Below is a small trained network, with its code and all its weights. Each question gives an input and a target symbol and asks what happens when units are switched off, that is, made to give their printed mean instead of their output.

import numpy as np


def w(rows, s, z=0):
    codes = np.array(rows[::2]) - 128.0
    scale = np.full(codes.shape[1], s)
    scale[-1] = z or s
    return codes * scale


def f(y):
    return y / 2 * (1 + np.tanh(0.7978845608 * (y + 0.044715 * y**3)))


def softmax(a):
    e = np.exp(a - a.max(-1, keepdims=True))
    return e / e.sum(-1, keepdims=True)


def log_softmax(a):
    a = a - a.max(-1, keepdims=True)
    return a - np.log(np.exp(a).sum(-1, keepdims=True))


def net(x, mask):
    ids = ['αβγδεζηθλξπστψω'.index(c) for c in x.split()]
    T = len(ids)
    res = E[ids] + P[:T]
    u = 0
    for l in range(2):
        r = res
        for j in range(2):
            rows = slice(2 * j, 2 * j + 2)
            q, k, v = (r @ M[l][rows].T for M in (Q, K, V))
            z = softmax(np.where(np.tri(T) > 0, q @ k.T / 2**0.5, -1e9)) @ v
            o = O[l][rows]
            res = res + np.where(mask[u + j], z, o[:, -1]) @ o[:, :-1]
        u += 2
        y = f(res @ A[l][:, :-1].T + A[l][:, -1])
        res = res + np.where(mask[u : u + 12], y, B[l][:, -1]) @ B[l][:, :-1]
        u += 12
    return log_softmax(res[-1] @ U[:, :-1].T + U[:, -1])


Q, K, V, O, A, B = {}, {}, {}, {}, {}, {}
E = w([
[191,145,81,143],'α',
[194,87,141,161],'β',
[70,103,141,135],'γ',
[5,67,154,110],'δ',
[57,241,95,67],'ε',
[129,73,82,44],'ζ',
[117,171,135,131],'η',
[213,153,194,251],'θ',
[121,142,84,46],'λ',
[50,129,175,123],'ξ',
[93,33,192,171],'π',
[186,213,200,152],'σ',
[143,74,49,114],'τ',
[86,158,162,139],'ψ',
[176,154,101,149],'ω',
],0.012)
P = w([
[172,111,83,67],'0',
[138,69,225,44],'1',
[37,162,130,129],'2',
[176,28,217,64],'3',
[78,187,86,142],'4',
[193,30,219,58],'5',
[82,206,86,146],'6',
[233,53,218,73],'7',
[92,197,71,137],'8',
[251,59,213,66],'9',
[50,186,94,129],'10',
[254,59,195,54],'11',
[60,181,88,123],'12',
],0.008)
Q[0] = w([
[71,165,131,28],'0.h1',
[255,137,34,116],'0.h1',
[103,137,127,244],'0.h2',
[177,147,95,143],'0.h2',
],0.008)
K[0] = w([
[154,34,89,210],'0.h1',
[155,200,165,142],'0.h1',
[1,137,233,124],'0.h2',
[165,54,255,186],'0.h2',
],0.0061)
V[0] = w([
[129,120,254,172],'0.h1',
[86,171,194,95],'0.h1',
[116,218,152,74],'0.h2',
[118,149,193,183],'0.h2',
],0.0087)
O[0] = w([
[186,50,143,142,69],'0.h1',
[210,160,71,163,132],'0.h1',
[189,172,2,88,126],'0.h2',
[167,75,100,189,3],'0.h2',
],0.0094,0.0018)
A[0] = w([
[64,218,34,118,77],'0.n1',
[183,38,255,98,243],'0.n2',
[124,30,37,87,83],'0.n3',
[156,204,90,119,98],'0.n4',
[122,179,182,45,125],'0.n5',
[162,84,95,144,10],'0.n6',
[160,142,84,124,24],'0.n7',
[138,81,147,81,200],'0.n8',
[116,55,65,69,6],'0.n9',
[64,137,143,85,229],'0.n10',
[80,167,110,201,215],'0.n11',
[198,85,159,222,212],'0.n12',
],0.0074,0.0025)
B[0] = w([
[60,116,74,29,215],'0.n1',
[180,182,68,81,254],'0.n2',
[115,236,168,137,149],'0.n3',
[145,135,172,79,156],'0.n4',
[145,87,142,86,190],'0.n5',
[87,155,208,89,116],'0.n6',
[105,164,253,71,117],'0.n7',
[161,155,87,88,174],'0.n8',
[182,191,144,180,133],'0.n9',
[123,20,98,123,206],'0.n10',
[40,191,76,196,160],'0.n11',
[145,154,60,101,181],'0.n12',
],0.0073,0.0055)
Q[1] = w([
[72,119,9,116],'1.h1',
[226,70,147,175],'1.h1',
[254,45,185,28],'1.h2',
[158,195,32,156],'1.h2',
],0.0057)
K[1] = w([
[227,172,152,153],'1.h1',
[108,81,132,163],'1.h1',
[80,100,156,3],'1.h2',
[173,145,91,111],'1.h2',
],0.0068)
V[1] = w([
[173,169,199,87],'1.h1',
[101,119,224,109],'1.h1',
[61,28,150,105],'1.h2',
[60,71,171,255],'1.h2',
],0.0082)
O[1] = w([
[113,181,197,104,138],'1.h1',
[182,135,255,68,103],'1.h1',
[218,98,131,43,140],'1.h2',
[244,135,88,146,3],'1.h2',
],0.0091,0.016)
A[1] = w([
[239,122,217,55,64],'1.n1',
[35,91,53,49,31],'1.n2',
[107,212,78,185,109],'1.n3',
[127,76,119,240,254],'1.n4',
[175,154,203,49,58],'1.n5',
[101,65,35,137,194],'1.n6',
[51,207,159,116,193],'1.n7',
[168,87,123,47,125],'1.n8',
[76,53,152,3,122],'1.n9',
[152,141,118,200,31],'1.n10',
[133,195,225,47,128],'1.n11',
[71,66,87,64,144],'1.n12',
],0.006,0.005)
B[1] = w([
[237,191,122,254,152],'1.n1',
[186,207,100,118,234],'1.n2',
[102,204,107,103,156],'1.n3',
[9,26,78,151,146],'1.n4',
[193,155,167,250,147],'1.n5',
[139,128,61,65,175],'1.n6',
[67,158,176,117,221],'1.n7',
[219,109,129,180,166],'1.n8',
[187,127,114,180,248],'1.n9',
[124,194,100,139,125],'1.n10',
[100,79,176,226,170],'1.n11',
[187,131,124,113,222],'1.n12',
],0.0059,0.015)
U = w([
[168,146,150,152,155],'α',
[172,99,112,118,40],'β',
[175,86,109,85,226],'γ',
[165,167,145,117,105],'δ',
[65,149,254,161,75],'ε',
[165,158,171,181,63],'ζ',
[144,156,126,65,149],'η',
[152,206,55,82,117],'θ',
[135,159,146,90,135],'λ',
[116,140,73,224,133],'ξ',
[153,130,148,128,135],'π',
[140,145,137,127,117],'σ',
[206,163,153,188,141],'τ',
[93,23,100,117,255],'ψ',
[142,27,121,130,168],'ω',
],0.0087,0.0049)

Each question gives the input, a string of symbols that net reads in full, and the target symbol t.
The units are the heads (2 rows each of Q, K, V and O) and the neurons (one row each of A and B). Each row of codes is followed by its name. A weight is (code - 128) times the scale printed after its matrix; where a second scale follows, it is the last column's (O, A, B and U).
mask holds one flag per unit, layer by layer, with each layer's heads first. A switched-off unit (its flag False) gives its mean, the last column of its rows in O or B, instead of its output. The means were averaged over made-up inputs and are rounded, as every weight is.
A unit's drop is (log p(t) with every unit on - log p(t) with that unit switched off) / (log p(t) with every unit on - log p(t) with every unit switched off).
The circuit of an input: a set's keep is (log p(t) with only the set's units on - log p(t) with every unit switched off) / (log p(t) with every unit on - log p(t) with every unit switched off). Starting from the 12 units with the biggest drops (on a tie, the unit counted first), units are removed one at a time, each time the one whose removal leaves the highest keep (on an exact tie, the one counted first), for as long as the keep stays at least 0.8.
circuit, biggest first: the units of the circuit, biggest drop first
k most important neurons: the k neurons with the biggest drops, biggest first
which heads matter: for each layer, one digit per head in row order, 1 if its drop is at least 0.15 and else 0, layers parted by /
input τ δ ε σ δ, target ε: circuit, biggest first => [1.h1, 0.n2]
input θ ω β λ η ε ω ζ α θ γ, target ξ: 3 most important neurons => [0.n2, 0.n12, 1.n4]
input ψ τ α ξ θ, target ξ: which heads matter => 00 / 01
input ε ω γ τ, target ε: circuit, biggest first => [1.h2, 0.h2, 0.n1]
input δ ω γ ε ω ε β τ δ, target θ: circuit, biggest first => [0.h2, 1.n2, 1.n11]
input ω θ α ε η τ β ξ τ θ δ, target ξ: which heads matter => 01 / 11
input ε τ α α τ α α δ, target ε: which heads matter => 01 / 01
input α τ ε ε ε τ ε γ ψ ω τ ψ ξ, target θ: which heads matter => 01 / 00
input τ θ θ ε τ ε ε λ, target τ: which heads matter => 10 / 01
input θ θ τ, target ξ: circuit, biggest first => [1.h2, 1.h1, 0.n12, 0.h2]
input τ α τ β, target τ: which heads matter => 11 / 01
input τ τ γ θ ξ ε τ γ β λ σ η, target τ: which heads matter => 11 / 01
input ε π α γ ε ψ τ σ ψ, target ε: which heads matter => 00 / 11
input τ ε τ σ ε γ τ ψ τ τ τ α, target τ: which heads matter => 10 / 01
input ε σ τ τ ε ε ε ε, target ε: most important neuron => [0.n4]
input γ α τ η α ψ θ γ η, target ξ: circuit, biggest first => [1.h2, 0.n11]
input σ π ω θ ζ ε δ δ ω α η θ η, target ξ: 2 most important neurons => [0.n2, 0.n12]
input τ π θ τ, target τ: which heads matter => 11 / 01
input ε τ π λ θ γ ζ γ τ ζ ω γ, target ε: which heads matter => 01 / 01
input τ ψ τ τ δ ξ, target τ: most important neuron => [1.n1]
input ε τ ζ θ ε ζ ε τ ε π, target ε: 2 most important neurons => [0.n1, 0.n4]
input θ ε γ π γ δ ψ γ γ β, target θ: circuit, biggest first => [0.n2, 0.n12]
input σ τ λ ψ α ε ψ δ ζ σ η τ τ, target ε: which heads matter => 00 / 11
